Below is a small trained network, with its code and all its weights. Each question gives an input and a target symbol and asks what happens when units are switched off, that is, made to give their printed mean instead of their output.

import numpy as np


def w(rows, s, z=0):
    codes = np.array(rows[::2]) - 128.0
    scale = np.full(codes.shape[1], s)
    scale[-1] = z or s
    return codes * scale


def f(y):
    return np.maximum(y, 0)


def softmax(a):
    e = np.exp(a - a.max(-1, keepdims=True))
    return e / e.sum(-1, keepdims=True)


def log_softmax(a):
    a = a - a.max(-1, keepdims=True)
    return a - np.log(np.exp(a).sum(-1, keepdims=True))


def net(x, mask):
    ids = ['αβγδθλξπστω'.index(c) for c in x.split()]
    T = len(ids)
    res = E[ids] + P[:T]
    u = 0
    for l in range(2):
        r = res
        for j in range(3):
            rows = slice(3 * j, 3 * j + 3)
            q, k, v = (r @ M[l][rows].T for M in (Q, K, V))
            z = softmax(np.where(np.tri(T) > 0, q @ k.T / 3**0.5, -1e9)) @ v
            o = O[l][rows]
            res = res + np.where(mask[u + j], z, o[:, -1]) @ o[:, :-1]
        u += 3
        y = f(res @ A[l][:, :-1].T + A[l][:, -1])
        res = res + np.where(mask[u : u + 4], y, B[l][:, -1]) @ B[l][:, :-1]
        u += 4
    return log_softmax(res[-1] @ U[:, :-1].T + U[:, -1])


Q, K, V, O, A, B = {}, {}, {}, {}, {}, {}
E = w([
[132,155,148,70,115],'α',
[144,104,108,78,139],'β',
[146,113,164,123,154],'γ',
[90,130,80,106,128],'δ',
[192,93,122,131,100],'θ',
[124,85,119,155,174],'λ',
[127,120,110,154,107],'ξ',
[79,132,134,89,183],'π',
[99,150,164,158,135],'σ',
[111,203,75,159,2],'τ',
[172,99,161,192,126],'ω',
],0.011)
P = w([
[129,152,138,140,148],'0',
[53,62,122,157,92],'1',
[111,102,172,114,66],'2',
[166,128,227,90,96],'3',
[204,242,68,175,220],'4',
[172,144,99,97,171],'5',
[228,29,29,2,118],'6',
[96,64,188,108,95],'7',
],0.0071)
Q[0] = w([
[254,175,176,236,54],'L0H0',
[2,11,96,179,51],'L0H0',
[205,67,208,217,26],'L0H0',
[234,228,40,140,246],'L0H1',
[35,36,207,141,30],'L0H1',
[207,188,137,102,229],'L0H1',
[50,43,210,96,36],'L0H2',
[168,246,45,195,224],'L0H2',
[188,160,49,123,189],'L0H2',
],0.0077)
K[0] = w([
[218,220,137,252,32],'L0H0',
[63,4,154,150,96],'L0H0',
[197,114,190,199,1],'L0H0',
[143,235,56,177,88],'L0H1',
[109,33,201,105,158],'L0H1',
[163,222,115,139,109],'L0H1',
[88,132,122,121,8],'L0H2',
[145,147,119,161,247],'L0H2',
[156,98,152,102,228],'L0H2',
],0.0091)
V[0] = w([
[69,109,62,146,128],'L0H0',
[77,139,154,93,183],'L0H0',
[149,143,150,184,74],'L0H0',
[73,105,79,153,103],'L0H1',
[59,142,176,130,2],'L0H1',
[187,179,107,117,214],'L0H1',
[144,34,207,36,113],'L0H2',
[127,240,48,165,112],'L0H2',
[66,103,193,153,177],'L0H2',
],0.0069)
O[0] = w([
[57,80,27,145,131,75],'L0H0',
[52,166,152,86,207,196],'L0H0',
[169,136,148,214,51,63],'L0H0',
[50,71,84,168,81,57],'L0H1',
[68,62,242,109,53,6],'L0H1',
[189,253,76,133,166,205],'L0H1',
[121,57,202,36,25,237],'L0H2',
[159,209,67,162,176,7],'L0H2',
[32,97,199,168,128,200],'L0H2',
],0.0047,0.0014)
A[0] = w([
[199,8,127,53,231,254],'L0N0',
[52,25,215,89,74,178],'L0N1',
[112,220,79,112,2,250],'L0N2',
[123,220,248,103,181,195],'L0N3',
],0.0052,0.0038)
B[0] = w([
[168,47,134,85,203,254],'L0N0',
[74,109,179,145,86,215],'L0N1',
[140,180,66,111,2,161],'L0N2',
[126,212,199,136,168,192],'L0N3',
],0.0071,0.0074)
Q[1] = w([
[119,201,135,128,176],'L1H0',
[79,78,193,54,107],'L1H0',
[41,150,214,191,82],'L1H0',
[68,41,203,143,94],'L1H1',
[209,93,82,100,211],'L1H1',
[113,48,139,76,106],'L1H1',
[59,115,156,125,24],'L1H2',
[172,157,49,90,111],'L1H2',
[136,254,95,204,114],'L1H2',
],0.0097)
K[1] = w([
[69,107,71,162,22],'L1H0',
[246,246,138,108,132],'L1H0',
[143,198,16,175,177],'L1H0',
[194,188,121,126,229],'L1H1',
[103,54,215,76,114],'L1H1',
[222,188,190,95,153],'L1H1',
[179,167,122,164,244],'L1H2',
[60,50,254,123,129],'L1H2',
[36,43,88,174,149],'L1H2',
],0.0076)
V[1] = w([
[182,140,205,124,166],'L1H0',
[54,210,126,18,132],'L1H0',
[45,146,143,95,246],'L1H0',
[193,40,83,172,117],'L1H1',
[97,135,69,2,103],'L1H1',
[214,174,164,40,80],'L1H1',
[131,49,59,49,216],'L1H2',
[177,73,189,174,211],'L1H2',
[16,182,146,242,127],'L1H2',
],0.0088)
O[1] = w([
[178,187,88,217,173,254],'L1H0',
[10,212,27,61,129,175],'L1H0',
[150,126,8,104,219,249],'L1H0',
[199,65,255,116,109,61],'L1H1',
[70,183,151,17,63,111],'L1H1',
[119,253,169,171,82,185],'L1H1',
[201,135,137,38,227,132],'L1H2',
[209,130,119,171,219,206],'L1H2',
[37,15,27,184,125,88],'L1H2',
],0.0092,0.0059)
A[1] = w([
[166,1,183,136,161,181],'L1N0',
[149,53,129,25,173,160],'L1N1',
[70,95,154,144,50,2],'L1N2',
[156,160,109,129,193,213],'L1N3',
],0.0077,0.004)
B[1] = w([
[151,100,106,163,1,168],'L1N0',
[146,83,95,42,68,183],'L1N1',
[165,154,119,110,212,157],'L1N2',
[175,165,99,137,154,251],'L1N3',
],0.0082,0.017)
U = w([
[158,176,210,5,169,107],'α',
[102,128,130,121,89,121],'β',
[80,68,162,142,90,254],'γ',
[177,178,132,228,218,193],'δ',
[201,48,103,92,96,120],'θ',
[46,69,60,221,132,115],'λ',
[99,130,49,63,179,41],'ξ',
[53,69,143,5,121,143],'π',
[168,151,246,151,116,98],'σ',
[91,254,81,150,40,117],'τ',
[155,102,137,254,81,2],'ω',
],0.0049,0.0051)

Each question gives the input, a string of symbols that net reads in full, and the target symbol t.
The units are the heads (3 rows each of Q, K, V and O) and the neurons (one row each of A and B). Each row of codes is followed by its name. A weight is (code - 128) times the scale printed after its matrix; where a second scale follows, it is the last column's (O, A, B and U).
mask holds one flag per unit, layer by layer, with each layer's heads first. A switched-off unit (its flag False) gives its mean, the last column of its rows in O or B, instead of its output. The means were averaged over made-up inputs and are rounded, as every weight is.
A unit's drop is (log p(t) with every unit on - log p(t) with that unit switched off) / (log p(t) with every unit on - log p(t) with every unit switched off).
The circuit of an input: a set's keep is (log p(t) with only the set's units on - log p(t) with every unit switched off) / (log p(t) with every unit on - log p(t) with every unit switched off). Starting from the 12 units with the biggest drops (on a tie, the unit counted first), units are removed one at a time, each time the one whose removal leaves the highest keep (on an exact tie, the one counted first), for as long as the keep stays at least 0.8.
circuit, biggest first: the units of the circuit, biggest drop first
most important unit: the unit with the biggest drop
k most important neurons: the k neurons with the biggest drops, biggest first
k most important neurons of layer l: the k neurons of layer l with the biggest drops, biggest first
which heads matter: for each layer, one digit per head in row order, 1 if its drop is at least 0.15 and else 0, layers parted by /
input γ β β λ γ δ π δ, target δ: which heads matter -> 000 / 111
input β π σ, target α: most important unit -> L1H2
input λ γ π α γ γ π, target τ: which heads matter -> 001 / 111
input γ σ β σ ξ π γ, target λ: 2 most important neurons -> [L0N0, L0N3]
input γ α γ ω δ θ λ, target ω: which heads matter -> 100 / 101
input δ γ γ γ β π λ α, target α: which heads matter -> 000 / 001
input δ γ λ σ τ θ γ γ, target γ: which heads matter -> 000 / 101
input ω τ π λ α, target α: circuit, biggest first -> [L1H0, L0N3, L1H1]
input γ θ γ γ γ, target σ: which heads matter -> 100 / 110
input τ β π λ, target λ: circuit, biggest first -> [L1H2, L0N0]
input π π π, target ξ: circuit, biggest first -> [L1H0, L0H0, L1H1]
input γ β λ π π λ, target θ: which heads matter -> 010 / 110
input π λ ω γ π λ, target ω: which heads matter -> 110 / 111
input α λ γ γ γ, target θ: which heads matter -> 000 / 110
input β π γ π γ β λ π, target δ: most important unit -> L1H1
input π λ τ π π, target π: which heads matter -> 010 / 101
input τ γ θ λ λ π π, target π: which heads matter -> 001 / 011
input β β β π λ γ, target α: which heads matter -> 000 / 001
input λ π λ β λ β, target θ: 2 most important neurons -> [L1N1, L0N1]
input λ λ γ π, target θ: 2 most important neurons of layer 1 -> [L1N0, L1N1]
input π ω τ λ σ β γ, target γ: 2 most important neurons -> [L0N2, L0N0]
input γ λ θ, target δ: most important neuron of layer 1 -> [L1N1]
input γ γ π, target δ: 2 most important neurons of layer 0 -> [L0N3, L0N2]
input λ λ γ, target θ: 2 most important neurons -> [L1N0, L1N1]
input θ λ α σ, target σ: which heads matter -> 000 / 100
input λ π θ α, target θ: 2 most important neurons -> [L0N1, L1N0]
